Each row was made from one walk, in order. Every step used is in the known rows, and no mark comes twice. Write each row's walk.
Known rows
B, D, U, H, T, G, R, L: [ -43 -150 -295  102  -63 -251 -108  208  208  -82  -81  266  132  -78
  321  113  153  147  169  669    3    8  -51   97  130 -202   10 -158
  -52   -4  -15 -139   23  194   75 -260  -37  146 -150 -115   37   14
  268 -156  283   52 -317    9 -222   72  -23]
Z, D, M, V, X: [ 149   46  126  -58  173 -117   98  -70  -94  186   -2  -80  -49   73
   70  -27   -1 -252  119 -149  -93   28  -46  106  185  -27  -66 -384
  -62  -77  -63 -170   90 -506 -174 -287    4  -40  300  -72  -72   32
  257   32  105  -16   95   86   84 -104  -73]
R, L, X, T, V, M, D, Z, H, U: [ 363  -44  116  307   60 -286  -96   15   59 -138  210  140  -63   84
  -26 -215   26  131  140  279 -712   58   26  -67  139  -93 -102 -124
  -41  -17   12   -1  259 -266 -246 -330  -25    0 -178  113 -106  120
  321 -140  303   75  -90  -11 -138  -50  -34]
G, H, B, P, X, T, R, L: [-185 -146 -158   53  -82  111   38  170  240 -165  323  318   50  -71
 -113 -165  157  114  113  134  263  115    2 -124   89  -77   24 -222
   91   53  -81  -24 -265   89  -29 -177  -82  -49 -265  -31   11  127
  270   21  160  131 -126   89 -189    7  -67]
R, G, H, T, V: [   4  -34 -241    5  -44  -66  -92   58   72   45   91  180  250   21
  225   43  287  111  112   69  -14   75   14 -131  101  -69   -2 -284
  246  136   53   33   84  180  214 -261  -93   40    2  142  -44   -6
  221  -87   28   23 -123 -190   57  -14  -22]
L, M, D, Z, T, G, B, P: [-199   -4  199   37  -56  229 -112 -235 -145    1  -24  326 -148   38
 -124   95  -39 -149  198 -289 -433   85  -84   90    0 -242  -69 -566
 -115  -46   33   63  138  -32 -372  -73    7  260 -209  -22  130  142
  163   23  146   65  -57 -235  159   37  -17]
G, B, P, X, T: [-232  -79  119   69   48  295  -43   21  100  -44  117  190 -122   31
 -210  -74   55   10  140 -178  105   47   56 -235   48  -59   -8 -187
   36   35  -56   -5 -241  -85 -167  146  -35   24    5   24  -29  167
  224   82   84   94  -48  -21   99 -190   -9]
M, Z, T, B: [-144  130  548 -124    4 -491 -123 -132 -116  -78  -15  245  -92  -36
  -99  -37   31 -218   -2  -31 -274   95   -9  100  -42  -95  -42 -275
  -24   21  -88   20 -191 -125 -135  -50  -14   19 -253   52    2   64
   75  -16    2    6 -218 -107  285  250  -59]
D, U, H, B, P: [  39 -104   44  156  -31  356   -3  202  121   -4  104  428  217  -95
   20  -37  -17  -26  158  425  120   84  -61  101   79   44  -23 -141
   98  -34   -7   77  -29  192 -210  163  -34   98  -71  146   53  221
 -109   13  244   52 -241 -198 -146    3  -11]
Z, H, B, P, X, T, G, R, L, V: [ -29 -183   39   78  134 -113  125  134  451 -178  127  239  137   61
   28  120   23   74  154  367  -76   58    7 -100  155 -160   18 -142
  136   90  -70  -70 -129 -129 -155 -124  -59   64 -384   71   51   21
   87  -89  282  244 -282 -193  -29  -89 -106]
B, D, Z, M, V, X: [  61   41  171  -56  265 -175   -5 -181   37  146   83  130 -133  138
  199  -43   65 -195   98 -153 -461   50  -76  112   96  -77 -130 -205
 -158  -22 -105 -121  203 -509 -301 -300  -42  -56  210  -96   31  115
  295   52   13  -79  134  121 -127  -16  -27]
D, M, Z, T, V: [  49  212  280  -27   79 -529 -147 -209  -62  -34  -73   92   76  107
   59 -132  124 -223  186  -47 -549  105   69    7  -16  -12  -62 -294
   17   70  -57  -87  233 -169  -11 -216  -14  -47    2   61   38   79
  196  -90   50    3 -102  -31  322  158 -140]
U, H, T, B, D: [  23  -19   -2  -45  -50 -176  -36   97   34   -7   80  557   25  -79
   -3   86   92 -103  -71   90   41   74  -48  -39   32  -69   -3 -352
   47   57  -50  -42 -174  128 -142   69  -30  155  101   61  -43  216
  174  -80  149  -27  -67  -24  -48  116  -39]
V, X, T, R, G, B: [-228 -123   46  -85  -50   31   -5  -59  100   99 -117  199   69   -5
   18  110  191  -54  308 -103  461   83   24 -106  185 -252   21 -487
   -8  -86  -20  -18 -397 -141  111 -286  -17 -109 -179 -160  -40   43
  372    5  -48   50  -55    7 -143 -119  -20]
G, T, R, L, V, M, D, Z, H: [ 399   39  120   25  -66 -214   41  -84  159  -68  197  102   78  -11
   94 -156  159  -25  320  120 -627  116   52  -91  118 -205  -37 -246
  -64  -74    5    2  430 -292 -268 -272  -47  -28 -407  110   59   97
  225 -108  227   71  -34   11 -247   33  -40]
Z, D, X, T, R, L: [ 249  -92   49   74  -70 -313 -110 -108   97  -70   72  -97  -47  -70
 -103 -181  122   33   87   87 -140    0   11 -142   54 -247   25  -88
  -97   38  -39 -148 -278 -249   11 -365   -5 -125 -326 -198  -76   19
  365  -69  192   66   14  194 -232   46    7]
P, X, T, R: [ -27   28  -39   60   -7 -207  -31   87  141  -65   80 -100   11  -54
  -99 -121  148  -12  178   83   72   41   63 -324   30 -148   -5 -179
  -45   50  -72  -76 -264 -111  -55  -65  -40 -156   72  -43  -90   35
  229   28   68   79  -24  152 -121   13  -47]
X, T, R, G: [-105  -34  -89   18  -65    6  -74  -37   37   58  -56  161  114  -48
   42   32  205  -26  276  144   45   28   74 -174   -5 -177   14 -291
   16   -1   -6   32 -161   85  242 -204  -30 -175 -187  -32  -85   24
  209    9   39   29  -90   35  -63   14  -32]
R, G, T, B: [-259  -46   96 -192 -102  -28  -21  -94  -84   46   32  403   50  -51
  -62   96  245  -96   54  120  370   96   35  -96   18 -212   -5 -289
  -14  -60  -10   62 -109    7   96  -69   -7   25 -291    0  -16   41
  180  -14  -43   36 -203 -152  118  -37  -13]
B, H, T, G, R, L, X: [-223 -178 -132   90 -107 -283   -9  158  242 -104   28 -185   81  -12
  101  179  194  172    2  324  280   20 -100  -88  175 -236  -15 -204
  -84   13  -60 -133 -274  181  204  -69  -72   32 -179 -173  -58    8
  183 -141  133  206 -283  -90 -227   30  -20]
U, H, T, B, P: [ -74  -16   63   -5  -72  174  -31  126   67  -21  158  415  161  -90
 -102   68   73  -44    2  134   99  114  -79  -49    9  -17  -13 -384
  149   41  -57   73 -152  299 -117  120  -30  230  166  181  -17  349
  -18    5  236   29 -205 -149  -27   39  -12]
D, M, X, T: [  89   32   19   -6   48  -94   -8 -188  -37   54   33   52  -42   39
  -70 -164  121  -53  232 -111  -22   78  109 -156   11  -48  -27 -258
  -94   54  -85  -76  -23  -78 -180   39   22 -109  417  -41 -135  170
  273    0   21   74 -115  157  283  -41  -99]
P, X, T, G, B, H: [-402  -88  128   63  -62  117   29  104  127   25   82  161   19   46
 -198  166  201    9  155 -197  334   20   36 -235  149 -190  -66 -613
   69    8  -35  -96 -430   26   64  151 -112  158 -162   35  -24  -67
  238    2   -4  186  -82 -260  305 -111  -32]
G, R, T, V, M, X: [ 153    1 -262  -33  -12 -286   53 -193  141  113 -137 -212   51  100
   31 -101   73  107  106  165   99  167   19    8   62 -169  -30 -179
  -14   44  -43 -102  256  -71  -73 -130   24  -39  178  -24  -52  -29
  388 -159   87  110 -128   45 -102  -42  -25]
P, X, T, R, G, H, B, D, U: [ -99 -176 -113  158  -53   36  -97  196  122   60  125  553   37 -112
  127 -148  175  -13  275  477   62   50   55 -113  148 -165  -39 -322
  -23  -11  -16  -39 -230  -39 -156  -67 -113 -191 -355  -60  -78   20
  334    9  127   76 -165  -15  -53   60  -82]
X, T, R, L, V, M, D, U: [ 612  -43   43   25  -15 -130  -83  -47   54  -16   18  301  -30  -72
  264 -163   80  -15  456  660 -518  112   -5   79  127  -57  -21  -72
  -57   26   28  -55  150 -201 -198 -477    1  -37 -330  123   11   52
  155  -56  284  -49 -118   12 -212  -18   24]
M, D, U, H, B, P: [ 123 -123    5  172  -78  297  -25  141   17   59  130  468  124  -48
   72  -26 -100  -58  242  344  -45   79  -82  102  103   50  -24 -240
   85  -44   36   78   40  126 -245  142  -37   94 -102  181   47  197
  -84   10  312    2 -224 -170 -199  -10   -3]
X, T, V, M: [ 262  100  -18   -8   47  -29   23 -203   46   -6  -85  260   22   34
  -32  -95  137   34  129  113 -118  130   30  -19   14   20  -22 -119
   51  138  -27  -17  307  -92   85 -266   20   61  185  161  -32   65
  216  -69   22   -1   10  -65  106  -93  -16]
G, R, L, M: [-120  -68 -172 -128   21 -115   86   -2  163 -141  -58  102  -77   40
  -59   67    1   94  -68  329  109  111   31  250  -51 -131   -3  -84
 -173    4   -6 -113  271   44 -172 -191   38  115  -26 -107  121   28
  193  -87   95   86  -52   43 -223  -29   37]
M, L, T, R: [  47   50 -149    4  -91 -216  -58  -77 -115  -61   32 -173  145 -152
  -29 -108  144 -193  184  130  235   30  -31 -137   -3  -75   44 -148
  -61   22   44 -125 -213   30  -21 -192   10 -200 -194  -56  -95   80
   44    8   74   16 -301   16 -253  151  -82]
B, P, X, T, G, R, L, V, M, D: [  89 -122 -150   71   -3    0   38 -110  124  -38   31  212 -194  122
   87   76 -115   76  237  252 -454   80  -23   43  119  -89  -36 -294
    2   68   -5  -95  306 -156 -143 -252   19  135 -183   52   55  -22
  209  -26  310   70 -166 -131  -14 -203  -29]
L, X, T, G: [ -80  -78  156  149   29 -102  -56  -57  -28  -39  -29 -134  -56  -21
   10  146   86  -14  112   89   90  -11  -48 -230   52 -194  -18 -120
 -127  122  -24  -18 -260  -24  103 -104   19   -9  -44  -87 -149  -28
   82   25   13  102 -225 -119  110  -45  -37]
B, P, X, T: [-138  -27   52  118   85  183  -83   17  112  -58  154   99 -137   42
 -153 -135   33   36  100  -38 -146   16   59 -255  -21  -15  -19  -62
   27  101  -64  -17 -139  -27 -122  161  -34  -38  120   55  -62  172
  146  117  139   69  -83   13  104 -123  -29]
R, L, M, Z, H, T, V, X: [ 206   53   93 -113  128 -646  -46 -103  304 -108   42   44  -45  196
   91  -47   94   19  -54   -6 -471  165  -42  -52   57 -162  -43 -155
   22   98  -76 -151   78 -106 -233 -402  -89   26  111  -59   20  192
  291  -31  143   48 -160   72 -209   15  -46]
U, H, B, D, M, X, T: [ 105  -37  -35   52   24  -96   54  -75   29   36   81  462   15   15
  -54 -101  107 -119  207  -56  136  123   95  -96   72  -42  -17 -417
  -49   63  -89 -102  -50  -30 -299  166    7  -61  384  -19 -110  226
  348  -64   98   80 -136   89  162    2 -139]
V, M, D, U: [ 353  -14  -20   82  -81   46  -75  -40 -141  112  -45  203 -129  -24
  145 -140  -73   -2  250  372 -442   55  -32  181   84   20  -55  -84
 -117  -97   42   -8  322  -97 -199 -139    5   50  -42   81   -1   -8
   45   11  162  -70  -78  -28  -16  -28   35]
X, T, V, M, Z, H: [ 144  148  325   88   42 -209    8 -151   81   14   -5  116   28  116
 -104 -129   15  -60  172  -54 -527  116   89  -88  -44   -5  -67 -243
   53   68  -67    8  384 -101  -32 -118  -70  -38  -94  209  -87  128
  159  -35  116   58 -148  -24  166   16  -61]
U, H, B, P, X, T, G, R: [-394 -117 -108  178  -25   34   79  182  230  -56  -30  172  172  -30
  -47  183   35   73  179  340  437   56   -7 -103  138 -187   -4 -468
   32   53  -58  -43  -89   96  -29  138  -26  106  131   22  -24   16
  169  -48  192  195 -346 -196  -21  -71  -71]
Z, H, B, D, M, V: [   3   56   27  -39  153   53  184   72  -49  155   65  474  158   62
  -46  -40   59 -316  155 -109 -215   60   11   91   47   64  -51 -354
   51 -142 -110  -50  231 -213 -219  -59  -66   -8   81  123  -44  148
  165  -69  151   55   90   80  208   13 -154]
G, B, H, T, V: [  55   24  -52  -65  -68 -111  -30   27  178   38   13  241  278   30
   16   71  319   24  116  -80  209   97  -47 -200  150  -76  -12 -377
  244   67   -4  -38 -203  107  118  -71 -137  122   -5  157    4  118
  205 -173   35   75   16 -175  -35   -1    0]
Z, M, D, X, T, G, H, B, P: [-129 -157   19  148 -137  349  -50  -93  -93  132  237  340   27   97
  -84   38   18  -28  172 -150 -147   97  -84  -43  108 -109  -50 -555
  -24   66  -21  -10   26  114 -209  -70  -40  135  -80   40  -49  109
  138   67  131   77 -158 -303  188   -2  -20]
U, H, B, D, M, Z: [-126   54  174   38  -73 -194   36  -11  -64   30  -28  521    7   28
   -4    8  -69 -246   36   14 -224  105   56  111   21   31  -59 -474
  -49 -104  -79  -86  241   43 -264  137  -36  -35    9  -71   29  190
  158  -54   87  -22  -70  102   92  109 -126]
X, T, G, R, L: [-215 -101 -126   -5   -8 -204    1  -47  144 -106 -120   98   30  -20
   93  127  114  157  148  352  221    4   -4   35   58 -190   44 -109
  -55   48  -37  -79  -50   21  263 -326    7   52 -167 -113   10  -77
  244 -104   92   89 -217   52  -38  -15  -26]
D, X, T, V, M, L: [ 154   12  -67   26   95  -91  -66 -368  -69   -1  -11   18   39   53
  -78 -211  151   27  153   96 -218   71    8  -26  -31  -57  -35  -85
  -33  118  -34 -138  233 -130   -3 -357   12  -84  182   31  -63   44
  242  -60   59   30 -298  -64  180 -135  -62]

Which walk is each row?
[-101 -106 -106  -54 -146  140   50 -160    5  116 -107  200    2   -3
 -110    0  163   -5  290 -208  322  144   63  -60   88 -227  -21 -474
  -30 -111  -37   29 -101  -28   -4 -197    0  -68 -183 -136  -61   21
  408  -38  -54  111 -105    5   -4 -136  -12]  V, M, X, T, R, G, B
[ 137 -102  335  149  -68 -112  -65 -136  -35  -24   99  -35 -112   16
   62    9   17   37   70   63 -492   49   22   66  130 -210  -76 -416
    4  169   27 -118  166 -205 -161 -402  -10   90 -531  -34  -70 -148
  297  -17  134   80 -218 -309  305  -41   17]  R, L, V, M, Z, D, X, T, G, H
[-327 -112  -13   -2   -5 -199    3   55  210 -148  164  180  -95  -35
 -228  -56  -28  -18  -74  266  202   81    2  -11   51  -88  -23 -202
   -1    6  -55  -98 -252 -129 -178   90   11   76 -200  -54   32  156
  178   31  241  150 -250    3 -137  -43  -68]  G, R, L, T, B, P, X
[  35 -159   65   43 -107  393  -59 -204   30  180  -34  307   49   69
  -61   16   12 -101  394  -39 -296  115    3  -33  103 -175  -44 -561
   71  -54   29   34   17 -126 -198 -214   19  -12 -416   26    2  190
  260  -11  251   56  -54 -222  -79 -224   28]  L, V, M, D, X, T, R, G, B, P
[ -32  -30  294  -92  156 -705  -68 -115  258 -127 -141 -159  -45  122
  361  127   -3  -41  129  252 -332   49  -64  179  193 -213  -19 -143
  -27   98  -49 -183 -121 -336  -92 -454   14  -50 -348 -173   92  -94
  184  -63  105   52 -329 -166  -55   70  -72]  M, Z, T, G, R, L, V, X
[ 290 -124    2   16   63 -341   72 -180  135  -30  -36  -37   -8   31
  141   98   29  -32  236  251  -53   38   44  -17  165 -221  -10 -327
  -78  108  -20 -200   50 -325 -132 -334   39   -7 -188 -141  -31  -57
  297 -171  199  151 -175   -4  102  -57 -101]  Z, D, M, X, T, G, R, L, V
[-130  -22  298  169   49   14  -24 -121   86   28   18  360    3  -18
  -91   38   85  -75  219 -216 -294  -24   39 -184   60 -255  -43 -443
  -71  -25  -32   33  -31 -201 -140    8  -73   43 -227   -6  -44  116
  282  -56   86  110    1   17  173   57  -99]  X, T, G, B, D, Z, H
[ 357  -41  -10  -89   90 -308   47 -108  211  -90  120   50  105   11
  115 -106  161  -76  300  224 -155  119   79 -108   71  -98  -12 -170
    5   94  -66 -132 -102 -196 -197 -355   20 -131  -95  -53   -1  136
  224  -99  160   92  -95  153  -55  -26 -108]  D, M, X, T, R, L, V
[-205 -187 -131   47  -89  239  -10 -198 -118   78  -52  359 -134  -13
  -72   17  111 -125  242  -97  268   72   -5  -65   53 -182  -12 -395
 -197  -77  -30  -79  -58  -26   63 -235   -2 -188 -387 -237  -92  119
  403  -50   15   53 -171   41 -119 -115  -78]  V, M, L, X, T, R, G, B, D
[-374 -112 -166  302  -57  388 -110  327  -58  -41  258   50   19   52
  -86  -26  -12  145   30  154   -7  -34    4 -140   90  -40  -86 -375
  123   60   37  -14  -99  236 -161  -55  -39  135 -101   60 -129   15
  146   82  198   89 -217 -309  279  -79  -28]  B, P, X, T, G, H, U
[  80  -95   33  156 -145 -450 -139  142   91  -91 -112  -11   51 -106
  280  106   62   98  144  584 -161   13  -51   82  154 -269  -12 -238
  -75  -37   -4 -130   79   57   19 -296  -70  101 -352 -144   -5  -78
  243 -146  280   61 -393   -8 -203  121   21]  M, Z, D, U, H, T, G, R, L
[-177  -52 -103  132  -56 -287   11  -97  -15  -63  -39  281  152  -98
  114  185  133 -146  163  318  187   64  -42   78  137 -237  -21 -518
 -222    4    6 -184  177  -17 -187  -67    0   48  -59 -119   17    9
  217 -117   63   88 -408 -193 -134  184 -118]  U, H, B, D, Z, M, L, T, G, R
[ 271   63   40  305   71 -259  -87   76   57  -71  190  151  -57  114
 -102 -248   -1   99  139  134 -822   39   90 -173  123  -77 -123 -273
   47  -36    6  -17  325 -296 -400 -132  -63   36   79  200  -96   46
  320  -77  265   69  -12  -49   82  -59  -54]  P, X, T, V, M, D, Z, H, U
[-279 -138  -37  236   -3   38   -3  234  240  -33  -47  214  208  -90
   57  102   65   74  308  676  342   51   -8  -64  173 -200  -31 -398
  -13   25  -46  -43 -100   61 -114   88  -39   84   60   40  -26   31
  146  -39  262  187 -439 -207  -30  -51  -58]  D, U, H, B, P, X, T, G, R
[ 373  -44   34  210   30   46  -33   -6  122   62  147  475  -30   64
  -49 -251  -22  -10  345  327 -516  132   -4  -92  131    1  -71 -222
   46   -2  -32    6  229 -195 -309  -51  -88   38  -30  255  -41  150
  155    6  338   92 -179  -92   30  -92  -73]  Z, H, B, P, X, T, V, M, D, U
[-183   49  290 -136  192  200   58 -157  -24  150   84  482   51   17
 -137  -43   71 -270  243   73   76  132  -57   39   38   17  -73 -571
   45   20 -142   -8 -126 -223 -152 -176    4   40  337  133  -73  411
  184   85  209   10 -101   39  224 -111 -108]  D, M, V, X, T, B, P
[ -20 -111   49  -45 -108  210   93  -73  194  149   26  245  156   47
  -62   76  248  -42  366  -72  247  151   81  -89  157 -182  -83 -707
  125    1  -15  -38 -203    2  -33  -33  -79  -39 -365   79  -35   60
  306  -88   46  181 -108 -289   62 -118  -15]  L, V, M, X, T, R, G, B, H
